Here is a tiny trained network, its code and every weight. The questions are about switching its units off for an input and a class, where a switched-off unit gives its printed mean instead of its output.

import numpy as np


def w(rows, s, z=0):
    codes = np.array(rows[::2]) - 128.0
    scale = np.full(codes.shape[1], s)
    scale[-1] = z or s
    return codes * scale


def f(y):
    return np.maximum(y, 0)


def log_softmax(a):
    a = a - a.max(-1, keepdims=True)
    return a - np.log(np.exp(a).sum(-1, keepdims=True))


def net(x, mask):
    res = np.array(x, float).reshape(1, 4) / 4 @ E
    y = f(res @ A[0][:, :-1].T + A[0][:, -1])
    res = res + np.where(mask, y, B[0][:, -1]) @ B[0][:, :-1]
    return log_softmax(res[-1] @ U[:, :-1].T + U[:, -1])


A, B = {}, {}
E = w([
[114,124,152,159,131,112,160],'x0',
[203,53,183,226,114,69,75],'x1',
[41,56,45,171,126,199,144],'x2',
[99,130,84,110,1,119,152],'x3',
],0.0096)
A[0] = w([
[110,82,103,146,79,129,132,77],'neuron 1',
[100,131,79,146,237,105,101,144],'neuron 2',
[120,138,142,142,214,219,136,3],'neuron 3',
[156,249,178,94,79,71,128,111],'neuron 4',
[114,54,133,165,120,175,108,87],'neuron 5',
[48,101,101,86,81,171,200,135],'neuron 6',
[90,157,119,92,97,192,198,133],'neuron 7',
[88,202,113,118,203,140,131,143],'neuron 8',
[141,47,127,156,80,102,95,167],'neuron 9',
[167,146,125,146,39,135,134,171],'neuron 10',
[223,160,173,127,147,67,89,141],'neuron 11',
[176,139,192,145,192,101,91,144],'neuron 12',
[129,156,140,111,133,170,148,175],'neuron 13',
[127,188,118,84,175,141,176,214],'neuron 14',
[202,77,168,91,198,61,104,160],'neuron 15',
[121,81,146,88,83,122,152,163],'neuron 16',
[86,204,153,93,154,163,147,133],'neuron 17',
[94,139,143,150,254,179,114,171],'neuron 18',
[123,162,148,69,186,136,183,16],'neuron 19',
[81,158,76,141,57,178,154,108],'neuron 20',
],0.01,0.0068)
B[0] = w([
[160,73,92,136,137,141,206,170],'neuron 1',
[70,203,137,77,17,36,120,205],'neuron 2',
[14,16,30,245,81,124,179,169],'neuron 3',
[33,139,12,171,25,7,13,219],'neuron 4',
[75,196,131,155,1,64,111,183],'neuron 5',
[168,139,147,122,198,138,209,245],'neuron 6',
[149,107,110,104,195,151,117,219],'neuron 7',
[91,163,56,93,86,103,72,199],'neuron 8',
[103,234,136,80,71,53,30,223],'neuron 9',
[54,108,57,135,104,97,127,200],'neuron 10',
[158,118,202,93,174,182,167,254],'neuron 11',
[153,93,182,45,188,201,163,242],'neuron 12',
[131,53,100,175,152,129,150,177],'neuron 13',
[117,72,99,171,90,90,172,224],'neuron 14',
[147,128,201,118,179,169,159,253],'neuron 15',
[132,102,101,141,171,119,186,174],'neuron 16',
[128,176,125,132,70,19,120,196],'neuron 17',
[106,186,135,92,65,31,79,243],'neuron 18',
[99,244,185,81,125,110,63,158],'neuron 19',
[173,86,122,113,160,181,204,219],'neuron 20',
],0.0069,0.0096)
U = w([
[135,189,148,116,91,70,61,254],'0',
[123,126,61,170,88,77,116,117],'1',
[188,121,156,125,245,254,168,71],'2',
],0.0098,0.0009)

Each question gives the input, the list of numbers given to net, and the class t.
The units are the neurons (one row each of A and B). Each row of codes is followed by its name. A weight is (code - 128) times the scale printed after its matrix; where a second scale follows, it is the last column's (A, B and U).
mask holds one flag per neuron, in row order. A switched-off neuron (its flag False) gives its mean, the last column of its row in B, instead of its output. The means were averaged over made-up inputs and are rounded, as every weight is.
A unit's drop is (log p(t) with every unit on - log p(t) with that unit switched off) / (log p(t) with every unit on - log p(t) with every unit switched off).
The circuit of an input: a set's keep is (log p(t) with only the set's units on - log p(t) with every unit switched off) / (log p(t) with every unit on - log p(t) with every unit switched off). Starting from the 12 units with the biggest drops (on a tie, the unit counted first), units are removed one at a time, each time the one whose removal leaves the highest keep (on an exact tie, the one counted first), for as long as the keep stays at least 0.8.
circuit, biggest first: the units of the circuit, biggest drop first
most important unit: the unit with the biggest drop
top k neurons: the k neurons with the biggest drops, biggest first
drop when u is switched off: that unit's drop, to one decimal
input [8,-6,-6,1], class 1: most important unit => neuron 14
input [-8,-5,-8,3], class 1: circuit, biggest first => neuron 4; neuron 14
input [6,-7,1,-7], class 1: top 4 neurons => neuron 3; neuron 14; neuron 9; neuron 13
input [2,4,6,-1], class 0: circuit, biggest first => neuron 9; neuron 3
input [1,4,0,0], class 2: circuit, biggest first => neuron 4; neuron 18
input [1,5,0,0], class 2: top 3 neurons => neuron 4; neuron 18; neuron 2
input [8,1,6,-7], class 0: top 2 neurons => neuron 18; neuron 2
input [-1,3,0,-6], class 2: drop when neuron 11 is switched off => 0.2
input [-7,4,5,-2], class 0: drop when neuron 3 is switched off => 0.1
input [-4,-6,6,-8], class 1: drop when neuron 3 is switched off => 1.2
input [3,5,-7,-2], class 2: drop when neuron 12 is switched off => 0.1
